Below are the code and all the weights of a small trained network. Each question names an input and a target symbol and asks about switching units off, where a switched-off unit gives its printed mean instead of its output.

import numpy as np


def w(rows, s, z=0):
    codes = np.array(rows[::2]) - 128.0
    scale = np.full(codes.shape[1], s)
    scale[-1] = z or s
    return codes * scale


def norm(h):
    return h / np.sqrt((h * h).mean(-1, keepdims=True) + 1e-5)


def f(y):
    return y / 2 * (1 + np.tanh(0.7978845608 * (y + 0.044715 * y**3)))


def softmax(a):
    e = np.exp(a - a.max(-1, keepdims=True))
    return e / e.sum(-1, keepdims=True)


def log_softmax(a):
    a = a - a.max(-1, keepdims=True)
    return a - np.log(np.exp(a).sum(-1, keepdims=True))


def net(x, mask):
    ids = ['ΠΨαδηλξτφω'.index(c) for c in x.split()]
    T = len(ids)
    res = E[ids] + P[:T]
    u = 0
    for l in range(3):
        q, k, v = (norm(res) @ M[l].T for M in (Q, K, V))
        z = softmax(np.where(np.tri(T) > 0, q @ k.T / 3**0.5, -1e9)) @ v
        res = res + np.where(mask[u], z, O[l][:, -1]) @ O[l][:, :-1]
        u += 1
        y = f(norm(res) @ A[l][:, :-1].T + A[l][:, -1])
        res = res + np.where(mask[u : u + 12], y, B[l][:, -1]) @ B[l][:, :-1]
        u += 12
    return log_softmax(norm(res)[-1] @ U[:, :-1].T + U[:, -1])


Q, K, V, O, A, B = {}, {}, {}, {}, {}, {}
E = w([
[67,110,73,180,70,176,125],'Π',
[97,123,145,129,175,97,172],'Ψ',
[174,79,160,51,130,126,124],'α',
[162,86,93,126,144,163,190],'δ',
[81,160,65,95,220,128,111],'η',
[173,95,104,158,249,128,119],'λ',
[147,191,198,47,97,146,155],'ξ',
[148,119,157,118,89,219,81],'τ',
[180,100,144,101,118,91,24],'φ',
[90,202,50,169,117,119,141],'ω',
],0.022)
P = w([
[33,85,192,92,231,254,148],'0',
[86,66,115,37,165,204,211],'1',
[117,92,132,88,146,174,190],'2',
[129,99,106,72,110,130,170],'3',
[151,119,97,100,98,107,161],'4',
[166,149,95,94,78,64,117],'5',
[172,182,103,126,75,36,88],'6',
[209,174,122,165,50,13,117],'7',
],0.011)
Q[0] = w([
[39,167,252,162,48,249,130],'L0H1',
[95,126,132,109,99,113,120],'L0H1',
[184,110,134,162,106,126,117],'L0H1',
],0.035)
K[0] = w([
[254,140,151,139,52,219,27],'L0H1',
[138,115,183,123,118,154,145],'L0H1',
[143,136,117,188,110,99,154],'L0H1',
],0.032)
V[0] = w([
[233,249,186,111,177,92,178],'L0H1',
[87,203,237,88,170,65,163],'L0H1',
[169,82,87,155,79,168,45],'L0H1',
],0.0018)
O[0] = w([
[79,160,95,187,100,96,131,100],'L0H1',
[82,110,151,83,77,31,137,175],'L0H1',
[173,178,77,185,184,248,65,9],'L0H1',
],0.0015,0.0014)
A[0] = w([
[151,135,123,154,251,54,145,82],'L0N1',
[195,108,166,102,87,162,154,178],'L0N2',
[72,182,80,170,50,147,170,16],'L0N3',
[212,176,105,166,149,44,155,195],'L0N4',
[144,62,158,122,149,117,184,45],'L0N5',
[101,112,228,88,207,182,101,102],'L0N6',
[121,249,118,78,116,148,112,109],'L0N7',
[54,115,196,210,178,151,100,30],'L0N8',
[104,129,108,101,167,191,152,205],'L0N9',
[134,139,151,145,26,207,109,87],'L0N10',
[49,93,207,136,132,36,176,119],'L0N11',
[222,40,133,131,162,156,117,255],'L0N12',
],0.018,0.0033)
B[0] = w([
[60,104,187,66,253,145,96,249],'L0N1',
[136,147,98,29,138,101,123,154],'L0N2',
[200,108,110,190,95,53,249,156],'L0N3',
[124,122,151,95,129,81,61,198],'L0N4',
[81,53,136,111,117,90,140,162],'L0N5',
[164,157,81,108,116,161,214,181],'L0N6',
[115,160,131,33,210,92,111,164],'L0N7',
[89,103,64,183,77,184,114,140],'L0N8',
[111,94,55,66,146,137,161,192],'L0N9',
[172,161,225,66,130,210,108,157],'L0N10',
[28,70,153,92,69,43,114,140],'L0N11',
[209,38,80,117,143,138,50,223],'L0N12',
],0.023,0.021)
Q[1] = w([
[77,205,136,172,73,163,192],'L1H1',
[158,101,119,132,110,131,199],'L1H1',
[170,50,161,159,3,162,71],'L1H1',
],0.023)
K[1] = w([
[119,78,31,152,92,168,196],'L1H1',
[103,169,52,148,125,195,144],'L1H1',
[79,49,148,4,108,221,216],'L1H1',
],0.023)
V[1] = w([
[64,151,186,85,72,248,114],'L1H1',
[85,138,95,127,189,9,163],'L1H1',
[152,162,29,144,3,83,47],'L1H1',
],0.016)
O[1] = w([
[97,11,126,90,77,160,95,84],'L1H1',
[170,160,80,171,219,59,127,192],'L1H1',
[107,213,119,173,97,213,155,1],'L1H1',
],0.012,0.016)
A[1] = w([
[118,156,102,118,96,106,115,47],'L1N1',
[116,49,162,232,221,181,122,1],'L1N2',
[179,157,133,158,165,215,115,110],'L1N3',
[145,164,71,147,79,99,22,80],'L1N4',
[161,132,25,145,72,109,76,63],'L1N5',
[2,90,151,158,88,113,159,25],'L1N6',
[6,161,159,128,187,159,122,132],'L1N7',
[76,187,109,113,111,89,193,59],'L1N8',
[169,151,148,129,59,53,151,63],'L1N9',
[62,201,151,121,128,233,105,59],'L1N10',
[97,207,82,159,144,128,146,67],'L1N11',
[100,127,133,152,45,156,207,109],'L1N12',
],0.021,0.0042)
B[1] = w([
[151,112,158,140,148,136,120,116],'L1N1',
[210,36,158,172,128,169,36,235],'L1N2',
[91,162,61,195,59,103,98,137],'L1N3',
[166,74,126,49,101,122,166,137],'L1N4',
[126,136,20,107,150,80,154,156],'L1N5',
[69,79,105,158,49,4,110,161],'L1N6',
[52,148,94,33,33,199,188,254],'L1N7',
[174,140,129,176,71,101,76,184],'L1N8',
[71,81,63,97,179,186,134,172],'L1N9',
[169,151,158,128,30,196,126,139],'L1N10',
[150,232,125,181,112,107,128,165],'L1N11',
[172,36,251,111,215,87,244,148],'L1N12',
],0.023,0.0075)
Q[2] = w([
[187,227,192,100,163,244,235],'L2H1',
[159,80,191,200,107,151,255],'L2H1',
[14,213,151,228,158,101,171],'L2H1',
],0.016)
K[2] = w([
[232,100,49,142,56,187,181],'L2H1',
[70,50,24,172,119,175,255],'L2H1',
[215,92,55,155,135,50,237],'L2H1',
],0.021)
V[2] = w([
[75,95,114,200,205,144,104],'L2H1',
[229,121,192,146,107,137,46],'L2H1',
[149,159,93,127,138,252,122],'L2H1',
],0.035)
O[2] = w([
[123,73,131,151,249,181,97,252],'L2H1',
[210,70,4,150,86,162,222,141],'L2H1',
[241,159,116,99,142,104,5,80],'L2H1',
],0.017,0.0039)
A[2] = w([
[175,33,102,227,193,168,87,105],'L2N1',
[106,114,191,129,146,213,121,157],'L2N2',
[137,86,91,137,211,191,130,90],'L2N3',
[73,121,139,124,76,82,188,121],'L2N4',
[141,148,65,117,66,133,84,159],'L2N5',
[120,100,150,92,22,244,138,125],'L2N6',
[88,158,171,99,161,112,142,111],'L2N7',
[133,93,160,149,138,123,208,157],'L2N8',
[131,143,172,146,161,121,106,145],'L2N9',
[193,184,132,93,135,118,158,135],'L2N10',
[146,71,108,142,84,63,138,2],'L2N11',
[104,252,95,178,170,133,201,125],'L2N12',
],0.037,0.0084)
B[2] = w([
[132,1,222,144,172,244,80,254],'L2N1',
[206,167,95,130,129,171,141,166],'L2N2',
[117,108,64,181,96,77,102,240],'L2N3',
[136,78,171,166,85,111,163,163],'L2N4',
[156,147,130,191,119,174,182,157],'L2N5',
[241,148,100,125,72,56,92,153],'L2N6',
[115,140,105,200,85,141,109,178],'L2N7',
[113,164,68,108,140,136,63,147],'L2N8',
[121,119,135,85,107,148,186,146],'L2N9',
[47,68,132,124,146,109,142,173],'L2N10',
[114,179,208,111,163,156,94,135],'L2N11',
[198,135,137,178,247,40,146,176],'L2N12',
],0.049,0.033)
U = w([
[128,108,162,19,123,50,56,16],'Π',
[142,161,152,158,187,76,153,204],'Ψ',
[139,51,159,132,150,192,95,158],'α',
[53,86,156,152,40,76,138,119],'δ',
[81,213,147,93,123,190,103,254],'η',
[118,163,123,212,95,207,189,88],'λ',
[204,138,119,118,40,117,124,185],'ξ',
[141,157,243,78,126,160,173,143],'τ',
[109,91,96,25,139,146,224,87],'φ',
[88,117,7,154,95,105,79,3],'ω',
],0.011,0.0043)

Each question gives the input, a string of symbols that net reads in full, and the target symbol t.
The units are the heads (3 rows each of Q, K, V and O) and the neurons (one row each of A and B). Each row of codes is followed by its name. A weight is (code - 128) times the scale printed after its matrix; where a second scale follows, it is the last column's (O, A, B and U).
mask holds one flag per unit, layer by layer, with each layer's heads first. A switched-off unit (its flag False) gives its mean, the last column of its rows in O or B, instead of its output. The means were averaged over made-up inputs and are rounded, as every weight is.
A unit's drop is (log p(t) with every unit on - log p(t) with that unit switched off) / (log p(t) with every unit on - log p(t) with every unit switched off).
unit that matters most: the unit with the biggest drop
k most important neurons: the k neurons with the biggest drops, biggest first
top k neurons in layer l: the k neurons of layer l with the biggest drops, biggest first
input λ α λ ω ξ, target Ψ: 2 most important neurons	[L0N12 L2N12]
input λ ξ Ψ α, target δ: unit that matters most	L2H1
input ω δ λ λ Π, target Ψ: 2 most important neurons	[L0N1 L0N12]
input ξ η ω Π, target ω: 2 most important neurons	[L0N1 L1N9]
input λ λ λ λ η ω φ, target Π: 3 most important neurons	[L0N1 L0N6 L0N12]
input δ φ λ ω λ τ δ, target ξ: 3 most important neurons	[L0N10 L0N1 L2N1]
input τ ω ω ω φ, target ξ: 3 most important neurons	[L0N3 L0N1 L1N4]
input Π α τ η, target φ: 2 most important neurons	[L0N10 L2N1]
input λ η φ, target Π: 4 most important neurons	[L0N1 L0N6 L2N1 L0N12]
input λ ω λ ω λ ξ η η, target δ: 2 most important neurons	[L0N12 L2N1]
input η η δ, target Π: 4 most important neurons	[L0N1 L2N1 L0N12 L2N3]
input λ λ λ α φ τ η, target ξ: 2 most important neurons	[L0N9 L0N1]
input α λ λ λ Ψ ω λ Π, target δ: top 4 neurons in layer 0	[L0N1 L0N3 L0N6 L0N10]
input η Ψ Π, target τ: top 2 neurons in layer 0	[L0N3 L0N10]
input ω τ Π η ξ Π, target Ψ: 2 most important neurons	[L0N8 L0N3]
input Ψ τ τ η φ η η α, target Π: unit that matters most	L2N1
input Π Π η ω η λ Ψ, target δ: 2 most important neurons	[L0N11 L2N1]
input τ λ η, target φ: 3 most important neurons	[L0N12 L0N10 L2N1]
input Π λ λ λ η λ Π, target ξ: 2 most important neurons	[L0N12 L2N1]
input η ω λ λ τ α, target ξ: unit that matters most	L0N10
input λ λ τ ω α, target ξ: top 3 neurons in layer 0	[L0N3 L0N10 L0N1]
input η α η φ Π, target τ: top 4 neurons in layer 2	[L2N3 L2N9 L2N1 L2N12]
input λ η λ λ λ Ψ Ψ δ, target δ: top 2 neurons in layer 2	[L2N1 L2N4]
input λ φ η, target ξ: top 2 neurons in layer 0	[L0N12 L0N1]
input φ φ ω δ, target ω: top 3 neurons in layer 2	[L2N1 L2N12 L2N5]
input ξ Π α, target τ: top 4 neurons in layer 0	[L0N1 L0N3 L0N5 L0N12]
input η η η λ Ψ Ψ η, target η: unit that matters most	L0N12
input λ λ λ λ φ δ λ ξ, target δ: top 3 neurons in layer 0	[L0N4 L0N12 L0N1]
input η λ η δ λ Ψ Π η, target η: top 3 neurons in layer 0	[L0N3 L0N12 L0N4]
input ω τ λ Π τ δ, target ξ: top 2 neurons in layer 2	[L2N1 L2N5]
